Below is a small trained network, with its code and all its weights. Each question gives an input and a target symbol and asks what happens when units are switched off, that is, made to give their printed mean instead of their output.

import numpy as np


def w(rows, s, z=0):
    codes = np.array(rows[::2]) - 128.0
    scale = np.full(codes.shape[1], s)
    scale[-1] = z or s
    return codes * scale


def norm(h):
    return h / np.sqrt((h * h).mean(-1, keepdims=True) + 1e-5)


def f(y):
    return y / 2 * (1 + np.tanh(0.7978845608 * (y + 0.044715 * y**3)))


def softmax(a):
    e = np.exp(a - a.max(-1, keepdims=True))
    return e / e.sum(-1, keepdims=True)


def log_softmax(a):
    a = a - a.max(-1, keepdims=True)
    return a - np.log(np.exp(a).sum(-1, keepdims=True))


def net(x, mask):
    ids = ['Φαδμτω'.index(c) for c in x.split()]
    T = len(ids)
    res = E[ids] + P[:T]
    u = 0
    for l in range(2):
        q, k, v = (norm(res) @ M[l].T for M in (Q, K, V))
        z = softmax(np.where(np.tri(T) > 0, q @ k.T / 2**0.5, -1e9)) @ v
        res = res + np.where(mask[u], z, O[l][:, -1]) @ O[l][:, :-1]
        u += 1
        y = f(norm(res) @ A[l][:, :-1].T + A[l][:, -1])
        res = res + np.where(mask[u : u + 4], y, B[l][:, -1]) @ B[l][:, :-1]
        u += 4
    return log_softmax(norm(res)[-1] @ U[:, :-1].T + U[:, -1])


Q, K, V, O, A, B = {}, {}, {}, {}, {}, {}
E = w([
[107,125,113,156],'Φ',
[167,190,253,130],'α',
[74,21,117,75],'δ',
[125,122,145,157],'μ',
[96,153,138,206],'τ',
[143,109,142,162],'ω',
],0.013)
P = w([
[166,166,60,133],'0',
[148,137,120,106],'1',
[106,111,245,121],'2',
[186,79,112,141],'3',
[56,127,65,172],'4',
[83,104,153,104],'5',
[200,97,114,107],'6',
[133,143,131,92],'7',
],0.013)
Q[0] = w([
[200,140,61,2],'L0H0',
[65,37,94,221],'L0H0',
],0.0058)
K[0] = w([
[239,139,102,54],'L0H0',
[2,135,139,206],'L0H0',
],0.0076)
V[0] = w([
[94,21,156,254],'L0H0',
[55,189,80,110],'L0H0',
],0.0058)
O[0] = w([
[140,82,154,8,252],'L0H0',
[127,114,146,125,104],'L0H0',
],0.012,0.0029)
A[0] = w([
[56,201,199,56,251],'L0N0',
[204,255,129,76,135],'L0N1',
[148,115,75,55,19],'L0N2',
[48,222,63,144,236],'L0N3',
],0.0092,0.0031)
B[0] = w([
[131,138,80,2,253],'L0N0',
[40,31,85,170,171],'L0N1',
[130,124,161,201,154],'L0N2',
[140,125,189,74,164],'L0N3',
],0.01,0.0055)
Q[1] = w([
[252,112,106,97],'L1H0',
[151,61,125,214],'L1H0',
],0.012)
K[1] = w([
[161,246,150,201],'L1H0',
[103,117,114,225],'L1H0',
],0.013)
V[1] = w([
[6,41,254,103],'L1H0',
[225,48,101,78],'L1H0',
],0.0091)
O[1] = w([
[84,60,227,245,253],'L1H0',
[254,10,117,242,186],'L1H0',
],0.0087,0.0061)
A[1] = w([
[50,170,151,80,177],'L1N0',
[191,251,146,120,217],'L1N1',
[111,173,156,99,3],'L1N2',
[66,130,166,159,120],'L1N3',
],0.013,0.0043)
B[1] = w([
[118,102,114,224,247],'L1N0',
[144,130,189,108,183],'L1N1',
[176,115,57,109,106],'L1N2',
[179,138,61,5,254],'L1N3',
],0.012,0.0029)
U = w([
[174,163,235,97,221],'Φ',
[61,139,205,92,3],'α',
[184,96,90,133,108],'δ',
[66,148,72,176,173],'μ',
[155,177,108,71,231],'τ',
[227,104,115,249,6],'ω',
],0.012,0.003)

Each question gives the input, a string of symbols that net reads in full, and the target symbol t.
The units are the heads (2 rows each of Q, K, V and O) and the neurons (one row each of A and B). Each row of codes is followed by its name. A weight is (code - 128) times the scale printed after its matrix; where a second scale follows, it is the last column's (O, A, B and U).
mask holds one flag per unit, layer by layer, with each layer's heads first. A switched-off unit (its flag False) gives its mean, the last column of its rows in O or B, instead of its output. The means were averaged over made-up inputs and are rounded, as every weight is.
A unit's drop is (log p(t) with every unit on - log p(t) with that unit switched off) / (log p(t) with every unit on - log p(t) with every unit switched off).
The circuit of an input: a set's keep is (log p(t) with only the set's units on - log p(t) with every unit switched off) / (log p(t) with every unit on - log p(t) with every unit switched off). Starting from all 10 units, units are removed one at a time, each time the one whose removal leaves the highest keep (on an exact tie, the one counted first), for as long as the keep stays at least 0.8.
units of the circuit, in order: the units of the circuit, biggest drop first
most important unit: the unit with the biggest drop
top k neurons: the k neurons with the biggest drops, biggest first
k most important neurons of layer l: the k neurons of layer l with the biggest drops, biggest first
input τ α μ Φ δ δ τ, target α: units of the circuit, in order : [L0H0; L1H0; L0N0; L0N3]
input τ Φ Φ δ α δ μ, target α: most important unit : L0H0
input δ Φ α α Φ, target α: top 3 neurons : [L0N3; L0N0; L0N2]
input δ α μ μ τ, target α: 2 most important neurons of layer 0 : [L0N0; L0N3]
input α τ Φ Φ ω δ ω, target μ: top 3 neurons : [L0N1; L0N3; L1N0]
input α τ ω μ, target μ: top 3 neurons : [L1N0; L0N1; L0N3]
input δ τ δ μ Φ α δ, target ω: units of the circuit, in order : [L1H0; L0N0; L0N3]
input τ ω τ α δ δ ω, target α: top 3 neurons : [L0N0; L0N3; L0N1]
input δ τ τ δ, target ω: top 2 neurons : [L0N0; L1N3]
input α μ τ τ, target μ: units of the circuit, in order : [L0H0; L1H0; L1N0; L0N0]
input τ α τ μ, target α: units of the circuit, in order : [L0H0; L1H0; L0N3; L0N0]
input τ Φ α δ α δ ω, target α: top 3 neurons : [L0N3; L0N1; L0N0]
input μ μ μ Φ, target Φ: 3 most important neurons of layer 1 : [L1N0; L1N1; L1N3]
input α τ δ μ ω τ μ, target μ: top 4 neurons : [L0N1; L1N0; L0N0; L0N3]
input ω δ τ δ Φ Φ α, target δ: units of the circuit, in order : [L0N1; L0H0; L0N0; L1H0]
input Φ α δ α, target τ: top 2 neurons : [L0N2; L0N0]
input α τ α τ α δ δ, target μ: top 4 neurons : [L1N0; L0N1; L0N0; L0N3]
input Φ Φ Φ τ Φ δ μ, target τ: units of the circuit, in order : [L1H0; L0H0]
input α ω μ Φ δ δ ω, target μ: top 3 neurons : [L0N1; L1N0; L0N3]
input τ Φ δ μ τ δ δ α, target α: units of the circuit, in order : [L0N1]
input μ Φ μ τ, target Φ: top 4 neurons : [L0N0; L0N1; L0N3; L1N1]
input α α δ Φ, target μ: units of the circuit, in order : [L0H0; L1H0; L1N0; L0N1]
input μ δ δ μ, target Φ: top 4 neurons : [L0N0; L0N1; L1N1; L1N3]
input δ Φ τ α, target ω: units of the circuit, in order : [L0H0; L1H0]
input δ μ τ Φ μ δ α, target ω: most important neuron of layer 0 : [L0N1]
input Φ μ ω α, target τ: top 2 neurons : [L0N0; L0N2]
input μ μ μ τ, target Φ: top neuron : [L0N1]
input δ α α δ δ Φ τ ω, target ω: top 2 neurons : [L0N1; L0N0]
input Φ α ω δ, target τ: units of the circuit, in order : [L0H0; L1H0; L0N0]
input Φ Φ δ α Φ μ δ, target τ: 3 most important neurons of layer 0 : [L0N0; L0N1; L0N2]
